Rows, each followed by one of two labels for a hidden trait (new trait and labels in each part)
[  2 -16   5   3  29   3 -13 -11   8  -2  -7 -13   7 -10  -1   0  -1 -17
   5   2  -2  -1  -2  -4 -12   8   3  -9  -3 -17  -1  11  -3  -3  -7] => Q599
[  6 -26  10   7  19 -29 -16  -1  -1   0   0  10  -3   2   1  -9  -6  -1
   4  -7   4  -3  10  -1 -15  -4  -2  -4  -4 -21  10  15  -4 -11  11] => Q599
[ 16   9   2  14  11   3 -22   2  -2  -5  25 -20 -25  -2 -18  -6  -2   2
  -8 -25  -1   2   3   9   7   1   1   0  11  -5   4   2 -20   2   3] => Q194
[  7  13   0  22  31 -11  -6  -2  -1  -9  39 -14  21   3  17  -9 -19   2
   0 -19 -14 -12   9   7  -4 -12  -3  -7  -1  -6  -1 -12   7 -18   7] => Q194
[  5  13  -7   0  41  -3   2  -3  -5 -10  -3 -10   9 -32 -14 -10  12  -4
 -15 -23 -15  19   1  13  -2  -5 -32  -6  -1 -20   1   0 -17  -1  -3] => Q194
[  6   6  15  -1  28   2  14 -21   6 -16  19  10  -4 -19  12 -16   9   2
 -10  -1  -1   4   4  -7 -15   9   2  14   6  -6  -2  -9  -6  -7  -3] => Q599
[ 25  17  12  -8  20 -14  10 -13   1 -26  25  -8  19 -42 -19   3  -7  -2
   7   8   4   1   0  11   8  -9 -12 -11   2  -9  -5  14  -2  -1   2] => Q194
[ -1  11  10  -8  22 -18 -21  -2   4  -4   4 -12 -14  -1  -2 -16  14 -10
 -12  -2  12  22  -4   6 -18   1   5 -19  16 -20  -4  -6  -7  -1  10] => Q599
[  8  -1  26   4  33 -13  14 -37  13 -12  20   2  61 -23   7  -7 -15  -4
   8  -9   0   9   7  -8  -7   6 -58  28   0 -22   2  -4  -3 -14  -2] => Q599
[ 11  13  26  -7  31 -17  16 -23  15 -16  12 -15  20 -32 -26   8  30 -13
 -19 -27   9  11   4   7 -26  -4 -27  16  -2 -20  -3   4  -4  -4   4] => Q599
[  1  13   1   6  -6  -4  -6   9  10 -11  24   6   4 -17 -13   2  20  -4
 -24  -8   0   0   0  -1  -6 -10 -22  10  -2  -3  -4   3   1  15 -12] => Q194
[  8  21  13   0 -13  -4  -8  -8   0 -11  10   0  23   7   4   7  -1  -4
   0 -16  -9  -3   1   6   2  -7  -5 -15 -11 -13  10   1   1 -12  11] => Q194
[  5   7  17  -3   7   4   5 -10  13 -15   9 -24   8 -17   7 -13  27   3
 -21 -10  -2   3  -5  -4  -9  -9 -13   8   5 -14  -9 -10   8  22  -7] => Q194
[ 18  13  35  -7  47 -13   1 -12  10  -1  11 -21  16 -14  13  -8  -4  -6
 -14 -20  16  25  -8   2 -17  -1  -9  17 -10 -20   1   7   0  -6  22] => Q599
[  6  16  17   0 -21 -12 -10   7  17 -11  11 -11   6 -26  -3 -10   9  -1
  -1  -4 -11   8   2   7   0   2  29  -7  18 -15   3   9  12  13  -4] => Q194
[  3 -37  16   0  -4  -8   7 -17  18  -3   3  -6  -6 -25  -1 -10  -5   0
  27   9  -8  -8   5   7   4  -7   4  -3   6   3   7  -1  -9   5  11] => Q599
[  1  33  31  -6   3  -3  -7   6   4 -15  16   4  -1 -26   2  -1  -5   3
  15   6  -5 -16  -1  21   0   3  14  -8 -10   1  22   9  13  19   6] => Q194
[ 13  17  27  11   6  -1   9  -7  17 -14  29  -4  45 -21 -15 -18  11 -16
 -17  -2  -3  -5   3   6   0  -2 -15   7  -2 -12   1  -8   9   6 -12] => Q194
[  7  -1  20   1   4  -8 -11  13   8 -12  18   4 -12 -32  -3  -6  -7   7
  -7 -29  -3  13   5  18   3  -6   8   5   8  -9 -10  -2  -3  30  -7] => Q194
[ -2  -3   4  -1 -10  16   4 -13  -1 -12  22  -4  11 -31  -8 -19 -15  -6
  11 -30  -9   5   1  16  -1   1  -1 -18   8 -26  -7  12   2  19  -6] => Q194
[ 22  19  -5   6  27  -6   1 -10  -5   0  14  16  20  -7   9 -13  -1  -7
 -23 -11 -10   9   5   2   4   0   1  -5  -1 -20   8   7   3 -12   2] => Q194
[ 20   5  12 -10  30  -9  28 -18  10  -1  22 -26  17 -16   7  13   7  -8
  -5  24  -3  18  10  19   8  16  -2  20   3 -12  12   0   2   7  -2] => Q599
[ 15   8   3   5  -8  -3   8   2   9  -1 -11   5   8 -16   3 -10 -16  -5
  -1 -14   2  -8  -5  -2   5 -13 -10 -24   7   2   5   7   0  -8   1] => Q194
[ -6 -31  -1   4   2 -11  -4  -9  10 -11  18 -11 -13  -8  -8 -24   0  -3
  -5 -25   9  -2   5 -12  -7  -3 -24   3   2  -4  -9  10  -3  -3   2] => Q599
[ -3 -16  14   8  13 -14   4 -20   8 -15  15  -6  13 -24  13  -4   5  -1
  -7  17   4 -11   0   7   0   7   4   9   2  -7   3  -4   4  -2  -3] => Q599
[ 16  -8  21   2  17 -16   3 -25  11  -3   8  -1   5  11 -10   1   1   1
  -1 -12   7  13  -4  -9  -9  -2 -12  15   1   5  -7   6  -7  -4   4] => Q599
[ -3  -4  13  -3  17   0  -1 -25  10 -14  -9  10  17 -22   3   4  -8   9
  15  17   1   9   5  -6 -16  -4   0   5  13 -11   6 -21  -2  -7  13] => Q599
[ 15 -11   9   5  -8 -11 -10  -2  -1   6  18 -18  29  -4  10 -21   3  -7
  13   0   4  14  -7   9   0  -2 -12   6  -1  -9   4   4  -1 -12   7] => Q599
[ -5 -23   2   0   3  -4  -4  -3   2   5  10 -20 -29  -5   0  12  22   3
   0   0   6  -2  -1   6   7   1   5 -10  -4   9  -2   3  -1  -2   0] => Q599
[ 10  -7  16   5  13  -9  10 -13   7 -12   3   1  23  -5   8 -11  -7  -6
  -2  -9 -16   9   1   8 -14   4  19  27   7 -12 -12  12  10 -24 -10] => Q599
[  1   0  11  -4  -8  -5  -8  -2   2 -13  19 -31  11  -8  -8  -9  -5 -11
   4  -2  -6 -12  -4  -1   3   1   1   3  -1  -7   3   6  10  11 -11] => Q194
[  6   1  21 -11  -4 -11   1   1  11   0  11 -24   3 -14  -1 -15  24  -8
  -1  -1  12  18   4   1   2  -5 -17  -8   1  -3  -8  -4  -9   3  10] => Q599
[-10 -14   8  11  28  -4  -6  -9  -8 -19   8   6   6  -5   4  -3  12   1
 -21 -16 -14  14  -5   4  -6  -2 -21  13   1 -25  -6  -3 -12   6   9] => Q599
[ 19  22  31  15  23  -7  19 -13   9 -11  26 -22  53 -23  31   0 -16  -2
  -6 -19   1  -9   2  14  -9 -11 -10  -6  -1 -21   0   1  -4  -7  18] => Q194
[ 11 -31   8   5  11   4   2   2   2  -6   0 -11  -1  -9   2   2  30  -9
   7 -11   1  -5  -8  -1   9  -7  -5  -4   0  -1 -12   5 -13  -9   9] => Q599
[  0 -19   5   7  -7   2  19   7  16  -8  15  -1   5 -17  -4  13   9  -5
   5  -9  -2   8   3  -9  -9  -4   4  25   8 -17  -6  -1   3 -15  -7] => Q599
[ 16 -14 -19  -7   6  10  -8  17 -15   1  13  -4 -29   2 -13   3   5   1
 -13  -3   1  -5   4  -2   8   1  -6   5   5  14 -19   2  -1  -2   1] => Q599

[  2   1  -6   7 -22   1   1 -17  -1  17  14 -15  10   7  -4  10  -4  12
  -2  15 -20   6 -14  17  13  -6   3  17   6  -3] => <13>
[  1   6 -20 -18   7  18   1  -9  -3  14   4  -9  -8   7  17   6 -15  -4
  -2  37  13 -22   4  20  19  -3  -9 -35  -6  -5] => <13>
[ 13   5 -11  -7   0  20   5   4  -4  -2  47 -16 -17   3   3 -10  13 -17
   4   4 -11   4   2  17 -11   2  -5 -20  -3  -1] => <13>
[-10  17 -21  -2  -6  12   9   9  10  10   6  12  -6  -4 -20  10  13 -10
   6 -20  -5  11  -1 -31  -7   7  -9   4 -12  12] => <13>
[ -3  23 -22   6   7  -8   6 -37 -17   0  -8  -2  -3   0   5 -15  34  -8
  28 -12  13  -2  33 -20   3  22 -31  -6   1  26] => <15>
[-12  -6  -9  -9  -1  -6   5   4  -2 -16 -12  -3   8  -8  -9  -3  11   9
  27 -20 -18   3 -25   5 -14  -4  -2  50   5 -10] => <13>
[ -5  22 -19   2   1   0   7 -32 -12  -7  10 -22  -8  16   9   2  36  -7
  25 -26   3  18  20   0 -14  26 -27   0   5  22] => <15>
[ 56 -24  31  11 -28  17  26 -29   5   5 -27   7 -30  -5 -15 -21  -8 -35
  47  16 -12  -8   1  42 -28   0  -2  48   8  -1] => <13>
[  7   4  13 -18  18   4   5  24 -14 -46  10  19  -1 -14   7  16   5  35
  18 -47 -17  -5  -3 -27  -2  11 -19  24   8 -12] => <13>
[-10  14  -7   0  -9   4   2   1  11  26 -11  -9  11   0   5  10  -5   0
  11  -9  -7  -2   2 -27 -12  -6   1  16  -1  -2] => <13>
[ 25  -8  41  -7  -1   4   7 -20  -2 -10  11 -11  11  16  14 -26  25  -5
 -28   3   8   6  -7 -12   4 -20   1  18   6  -6] => <13>
[ -5 -33 -20 -15 -10 -12  -4  14 -15 -40  31  -7 -15   9  17 -18  21  -3
  -9 -45 -14  15 -23 -18 -63  18  -2  -5  -7 -12] => <13>
[  9   6   5  -7 -16  19   0   8  -2 -12  34 -19  -6  -1 -17  -7  12 -18
   9 -28 -21   8   6   7 -23  -6  -5 -10  -8   3] => <13>
[ -5 -22 -50 -12 -15  -5   0  10   1 -28  21   7 -11  -1  -8 -19  23  -5
  -5 -49  -5  13 -15 -41 -59  14 -12   6 -15   2] => <13>
[  7  13  24  -3   4  -9   2  -6 -13  13  21 -13  -7 -12  18 -12  10  -8
  19   1  -7  -1   8  11 -22   8  -4   2   5   0] => <15>
[  4  -4  -5  -5  14  10   7  18  -7 -35  33   4  -3 -17  -8   3  22  15
  31 -43 -22   8 -15   0 -19  14 -17  30   6  -5] => <13>
[ 11  15   6  -9   1  -7   3  -3 -10  18  18  14 -16  -6   5 -20   9  -4
  14 -15   1   7  -6   0 -33   4  -8   7  -7  13] => <15>
[-16   4   0 -11   7   5   9  16  -7 -18  13   4 -21   4 -12  14  22 -15
   4 -18  -1  25  -6  11 -20  19  -7 -15  -6  -1] => <13>
[ 12  -2   7   2  10  -1   1   9  -2  16   9  13   2 -26   0 -34   7 -20
  11   5   5 -25  11 -11  -4  -2  -8  -8   4  -2] => <15>
[ -5  27 -11   0   5  -6   4 -42 -13   8   5 -16 -11  17   7  -1  28   0
  23 -30   9  21  14   7  -9  18 -23  -9   3  26] => <15>
[ -4   0   6   3  -5   9   7  -9  -7   1  15  -4  -6   2 -15  12  12  -1
   2  22 -12  11 -10  39  17   7  -1  -3   6  -1] => <13>
[  0  14 -27 -39  13  21  11 -18 -10  23   6 -35 -13  24  43   8   0   7
 -19  63  21   7 -11  15   2   6 -16 -22  -7  -8] => <13>
[ -3  14  -7 -32   7  21   6 -26 -11  22   1 -32  -8  15  38  19 -11   3
 -15  50   3   8  -4  24  -1   2  -9 -27  -4  -8] => <13>
[ -9  -8  -6  -6 -10  -3   4  10  -4 -19  27 -13 -10  10   4   4  16  -7
  -1 -24 -14  29 -18   7 -38  13  -5  -1  -3  -6] => <13>
[ 14  -6   0  -1   4   2   5   7  -2   3  35  -8 -11 -11  -6 -18  12 -14
  14 -15  -9  17  -7   2 -31   9  -3   5  -1   3] => <15>
[ 14   4   7  -1   1   4  -2   1   5   2  18 -20  -9  16  -3  12  -9  -2
 -12  -2 -11  27 -24  43 -30  -6  16 -12  11  -8] => <15>
[ 16  -6  14  -9 -11   1   1  34   9   6  17  -2  -2 -13  -9 -16  -9  -7
  -1  14 -17  -4 -27  -5 -43 -11  13   6   0 -16] => <15>
[ -2   3  -6  -7  14  -3   5  -2 -10 -28  16   0   4 -14 -13  -4  11  13
  17 -38 -12   7 -13   6 -15   5 -14  27   7  -5] => <13>
[ 14  16   8   1  12  -3   3 -14  -4  11  31  -6 -20   7   9  -3   6  -8
   8  -6  -2  22   0  46 -28   6  -5 -10   4   8] => <15>
[  4 -13 -25   6 -13   3   0  -4   5   6  26  -7   7  -1   1  -6   6   2
   0 -16 -26   1  -9  -9 -22   3  -3  15   0   1] => <13>
[-17  -2  15 -11  -7  -2   6  -1 -22 -22  18  -2 -22  18 -14  20  21   2
  -7   9  -2  28 -20  39  -4  16  -1 -18   3  -6] => <13>
[ 18   1  -1 -13   5   4   8 -20  -9  16  29 -37 -13  48  39   8  -3  -1
  -7  54   5   4 -25  32   8   4  12 -11  10 -11] => <13>
[ 22 -15   4  -8 -13  15  16  21   2 -21   7   7 -14 -13   4  -4  17  -3
  41   8 -30   1 -20  -6 -37  10  -2  46   5 -11] => <13>
[  1   0   8   3   5  -8   9 -39  -8   2 -13 -15   4 -10 -28   2  -6  -3
  30 -11  -3   3  -7  58  -5 -12  -2  38  14  -4] => <13>
[  4 -32  14  10  -9  -9  -7 -13 -18 -10  46 -33   2   9  18  -5   7   5
  -7  10 -27  14 -24  63 -15   7  10  -5  19 -22] => <13>
[ -7 -14  -9  -1 -10  -3   3  -8  -8  -9  25  -4  -5   7  -6   0   3   3
  -9  -4  -9   8 -19  16  -5   6  -1  -1   1  -6] => <13>
[ 24  -7  14  -7 -16  15  19   6  -6 -20  20 -17 -24   5  -8   6  13   1
  46 -30 -36  23 -16  25 -44  16  -4  53   8  -3] => <13>
[  0  13  10 -24 -12  15   3  -4  -6   4  11 -25  -2  10  10   5   8   1
  -2   5 -16   6  -5   2 -16  -4  -3  -2  -5  -1] => <13>
[-13   9  24  -4  -3   5   8  -2 -13  -9  27 -15 -18  13 -11  24  18  -2
  -2  11 -13  25 -17  44  -5  15  -2 -11   6  -4] => <13>
[-20  24  16 -13  -5   7  11   0  -5   9   1 -10 -10  16 -14  35  15   0
   6  19  -8  25  -9  13  -6  10  -1 -14  -3   0] => <13>
[ 21  -5   9  -1  15   1   9 -22  -7 -19  -4   9  -7 -16 -25 -12   3   3
  22 -34  -3  -2   6  26  -3   4 -15  27  12  -3] => <13>
[ -4   3  -5 -11   5  -8   7 -15  -8 -14  11 -13   2  -7 -24   0   9  14
  29 -37 -16  22 -19  21 -25  -1  -8  43   7  -2] => <13>
[  0   9   6 -26  -6  24   7  -3  -9   2  17 -29  -3   7   6  -1  15   2
 -10   1 -10  15  -5   2 -22  -5 -13  -3  -9   5] => <13>
[ -5 -21 -24  -8 -15  -8  -5   5  -6 -16  20  -7   4   6  12 -13   8   4
  -6 -32 -12  10 -18  -9 -35   7  -2   8  -4  -7] => <13>
[ 13   4   1   6   9   6   3   8  -4  -8  44  -9 -18 -15  -2 -28  18 -21
  21  -8 -11  13   3  18 -34  14  -8  -8   4   8] => <15>
[-19   0   1 -10  12  -8   1   3  -6 -24  -3   4  16 -10   2   4   3  23
  29 -18 -13  -6 -15 -13 -14   1  -7  35   9 -13] => <13>
[ 10  -5  27  -1  -7   3   1  36  -8  -1  17  -9   8 -37  -3 -30  18 -20
  20  25 -24 -28   4 -33 -12   2   5  21   7 -12] => <15>
[ 19   3  37   3   9   2   1  22   1  10  34  -8  -8 -16   0 -12  -6 -16
   6  18 -12   1 -10  35 -30  -2  10  -7   7 -15] => <15>
[  0   3 -46  12 -16   8   2 -12  16  30   6  -2  16 -10  -8  -1  -2  -2
   4  -9 -19  -4  -1 -22   0  -8  -5  28  -4   5] => <13>
[  0  18  33 -26 -12   3   3 -18 -13  23   6 -54  -2  39  35  25  -7  11
 -11  39 -10  10 -23  37  -6  -5  13  -4   8 -16] => <13>
[ -4  12 -21  -8  -7  -1   1 -11  -1  -5  -5 -12  -4  19 -12   8  14   7
   1 -22  -2  15 -11  -9 -19   3  -7   4  -3   8] => <15>
